[123  87 134  85  91 142  80 164 121 111 155  87 141 141 148 121 109  99
  96  85 111  84 143 125] = Zikig
[ 88 144  75 169 121 110 160  84 143 144 149 142 148 148 149 146 145 144
 144 142 144 143 148 147] = ded
[123  82 135  80  88 145  75 169 121 110 160  84 143 144 151 121 108  97
  93  81 108  79 146 125] = panan
[134  85 144  80  88 154  72 185 128 114 173  79 155 154 164 129 113 100
  94  77 109  78 155 134] = bepif
[132  83 144  79  87 154  71 185 128 114 173  79 155 154 164 128 112  99
  94  77 109  77 156 133] = mot
start: [ 88 145  75 169 121 110 160  84 143 144]
panan, 5
step -1: [145]
[144]
step -1: [71]
[70]
where: [112]
mot, 17
diff Zikig: [123  87 134  85  91 142  80 164 121 111 155  87 141 141 148 121 109  99
  96  84 111  84 143 125]
20, [85]
miss bepif: [144 164 134 173  78 128 100  79  94  72 113  77 185  80 155 129 155 154
  88 134 114 109 154]
[85]

[123 109  97 132 139 106 141 134 147 128 122 131 107 157 115  82 121 147]  Kugon
[123 109  97 132 139 106 141 134 147 125 118 145 137  92 115  82 121 157]  Nom
[123 109  97 132 139 106 141 134 147 128 122 131 107 157 115  82 121  92]  lizil
start: [157 115  82 121  92]
lizil, 14
step -1: [131]
[130]

[146 102 124 119 123 122 127 132 110 140 125 120 147 129 124 131 142 149
 124 110 143 130 106 137 140 140 146 110 125 136 156 127 132 135 155 131
 153 137 127 137 106 168 128 132 123 135 141] : pem
[144 105 120 111 120 125 128 133 111 132 121 115 140 121 121 137 144 144
 122 115 144 132  98 137 135 140 145 114 129 134 153 133 132 137 159 135
 149 134 123 134 108 163 127 132 126 131 148] : vokin
[131 119 126 122 128 127 129 129 122 130 127 126 132 126 128 130 132 136
 124 124 135 128 123 134 130 135 131 124 127 129 138 132 130 119 135 131
 136 129 127 128 120 141 130 130 125 128 135] : Kob
[140 110 125 118 125 123 128 139 108 135 121 122 145 125 124 135 140 150
 123 115 145 134 107 135 139 140 142 116 124 135 150 133 131 130 154 136
 150 136 130 135 107 162 126 131 123 131 144] : nogan
[150 103 114 103 114 127 133 131 110 132 119 111 142 120 115 138 146 141
 122 112 144 134  90 139 136 140 148 110 134 136 155 131 132 140 171 134
 154 133 118 135 105 170 126 130 128 133 152] : teg
[142 110 125 109 130 111 135 148 103 132 129 110 155 117 128 149 152 160
 114 112 153 115 103 147 136 152 137 113 126 135 152 143 133 124 156 132
 153 138 131 128 102 184 132 138 127 142 129] : rateb
[139  87 128 120 133 127 130 131 108 142 126 125 143 124 131 135 141 164
 116 103 142 132 114 147 146 150 139 104 126 140 168 131 128 132 144 137
 156 138 133 128  99 167 136 135 110 130 151] : sediz
[145 104 119 110 120 124 129 132 109 133 122 114 141 122 121 137 145 143
 123 115 145 132  99 138 135 139 146 114 129 134 153 132 131 138 162 136
 149 134 122 134 107 163 126 132 126 132 148] : fulav
asked: [140 110 125 118 125 123 128 139 108 135 121 122 145 125 124 135 140 150
 123 115 145 134 107 135 139 140 142 116 124 135 150 133 131 130 154 136
 150 136 130 135 107 162 126 131 123 131 144]
nogan
miss rateb: [111 126 135 103 152 132 135 132 147 148 133 138 110 155 142 131 113 128
 152 152 137 149 109 110 136 156 132 153 128 112 102 143 114 115 184 125
 138 103 127 142 130 117 129 129 153 160]
[124]

[139 123 158  87 138 156 100 132] -> tev
[159 137  94 187 114  83 169 131] -> Kidiz
[144 124 158  68 137 176  87 120] -> bunav
[128 111 169  87 149 157  98 134] -> zaro
[117 137  93 186 115  83 169 132] -> Dopud
[139 123 158  87 138 161  99 123] -> Babid
asked: [117 137  93 186 115  83 169 132]
Dopud
where: [99]
Babid, 7
step +1: [169  87 149]
[170  88 150]

[138 107 134 134 130 132 146 108 129 133  92 129 161 135 131 127 137 129
 134 131 107 133 129 130 131 121 137 155 124 116 131 140 139 127  93 125
 145 123 126 123 102] = lupu
[140 123 138 133 123 123 120 136 130 136 117 125 144 125 136 123 120 124
 120 126 124 133 132 131 114 136 147 142 139 136 121 117 128 129 122 119
 129 119 116 122 131] = Ged
[137 127 138 132 123 119 123 132 127 142 126 125 144 122 133 121 117 136
 127 136 126 131 139 128 115 138 140 141 131 140 122 114 127 132 121 115
 127 132 121 122 131] = vabap
[123 132 127 141 127 128  93 151 130 154 119 104 149  74 134 151 142  90
 111 126 117 107 117 141 130 112 137 131 121 134  91 128 125 102 122 135
 143 133 121  75 128] = zalen
[139 123 138 134 123 124 120 136 129 136 118 126 144 124 135 124 121 125
 119 127 125 134 132 131 115 136 148 142 140 136 121 117 127 129 121 119
 129 119 116 122 132] = rer
[110 115 136 124 151 124 138 109 108 111 123 128 125 143 137 120 139 153
 141 143 129 127 146 104 119 118  85 139 112 108 141 130 125 126 123 132
 131 133 145 136 125] = nin
[137 107 134 134 131 132 146 109 129 133  94 130 162 135 132 127 136 128
 135 132 109 134 129 130 131 121 137 154 124 117 132 141 141 127  94 126
 146 123 126 123 104] = sesa
[126 134 135 129 128 107 131 122 114 144 159 127 126 124 128 115 116 172
 148 165 136 127 164 111 116 136 111 134 114 140 131 111 124 138 127 115
 118 168 135 131 135] = zodes
[135 147 134 140 118 111 114 144 124 139 153 127 118 124 134 113  95 144
 123 138 146 133 146 124 103 156 139 129 144 157 124  91 120 139 147 107
 103 132 119 131 158] = zemi
start: [123 132 127 142]
vabap, 7
asked: [138 107 134 134 130 132 146 108 129 133  92 129 161 135 131 127 137 129
 134 131 107 133 129 130 131 121 137 155 124 116 131 140 139 127  93 125
 145 123 126 123 102]
lupu

[167 112 141 119 107 110 109 173 168 172  61 110 171  62 106 162  99 116] -> fubik
[ 89 180 102  88 180 181 180  91  98  89  92 179  88 131 179  93 183 179] -> fuzo
[144  91 147  91  95  91  93 142 134 144 147  90 145 144  96 140 101  90] -> Sib
[178 103 152 110  98 101 102 181 174 180 175 104 181  85  99 169  90 153] -> kada
[166  77 153  85  77  77  78 166 155 167 164  77 168 126  97 160  69  80] -> kes
miss fubik: [109 110 141 112 119  61 107 116 172 106 162 168  99 167 110 171 173]
[62]
diff Sib: [144  91 147  91  95  91  93 142 134 145 147  90 145 144  96 140 101  90]
10, [144]
miss fubik: [116 119  99 110 106 107 110  61 109  62 167 173 112 162 168 172 171]
[141]
where: [96]
Sib, 15
diff kada: [178 102 152 110  98 101 102 181 174 180 175 104 181  85  99 169  90 153]
2, [103]
miss kada: [174 175 169 110 102 103  90 181  85 181 153 180  98  99 104 101 178]
[152]

[129 125 148 186  88 117] = Gudug
[147 186  88  99  95 173] = mil
[118 125 102  76 168 136] = kud
start: [125 102]
kud, 2
step +1: [129 125 148 186]
[130 126 149 187]
start: [148 186]
Gudug, 3

[137 138 137 137 137 137 137 137 137 137 138 137 137 137 137 137 137] = sedi
[138 137 141 138 140 137 140 137 137 140 138 137 139 140 138 137 141] = tila
[133 126 147 130 140 129 142 128 150 140 130 127 135 140 129 125 146] = poka
[123 113 155 116 142 118 145 112 109 145 122 111 132 141 116 108 154] = patam
[133 126 147 130 140 129 142 128 127 140 130 127 135 140 129 125 146] = mosar
[139 137 143 138 141 138 141 138 138 140 138 137 139 141 138 137 143] = Loz
[126 114 162 118 147 120 151 114 111 149 124 113 136 146 118 109 160] = fupom
[114 111 149 121 113 136 147 112 109 146 122 111 133 142 116 108 156] = Zin
[127 114 162 119 147 120 152 114 112 149 124 113 135 147 119 109 161] = sud
step -1: [141]
[140]
start: [114 111 149 124 113 136]
fupom, 8

[119 135 140  96 139 111] -> vug
[182 137 132 132  71 130] -> teke
[118 130 135 108 138 117] -> Luvu
[133 123 121 136 120 134] -> deg
[143 125 124 133 112 133] -> Fola
[130 132 129 133  88 131] -> mosum
[121 125 128 119 135 125] -> nafe
[122 121 122 132 133 133] -> fik
[162 131 129 134  90 132] -> vep
[122 122 125 125 134 130] -> rumak
where: [111]
vug, 6
diff nafe: [121 125 128 119 134 125]
5, [135]
asked: [122 122 125 125 134 130]
rumak
step -1: [130 135]
[129 134]
miss mosum: [132 133 129  88 130]
[131]
start: [135 140]
vug, 2
step -1: [130 132 129]
[129 131 128]

[182 168  78  84] : Mol
[174 178  85  75] : dak
[102 195 150 194] : bita
[112  64 139 195] : satib
[ 87 162 170 181] : Kibo
[195 145  67 103] : belut
[ 71 163 186  95] : mebus
[134 133 197 198] : piv
miss belut: [ 67 103 195]
[145]
miss bita: [194 102 150]
[195]
where: [163]
mebus, 2
miss piv: [197 133 134]
[198]
diff Mol: [181 168  78  84]
1, [182]
step +1: [112  64 139]
[113  65 140]
miss belut: [ 67 195 103]
[145]

[103  92 106 142] -> dib
[ 98 129 143  65] -> netop
[113 100  94 153] -> fugo
[184 120 109 152] -> gofir
[103 104  93 142] -> dezul
[112 111 118 113] -> lebo
where: [94]
fugo, 3
where: [152]
gofir, 4
where: [92]
dib, 2
miss dezul: [142  93 104]
[103]

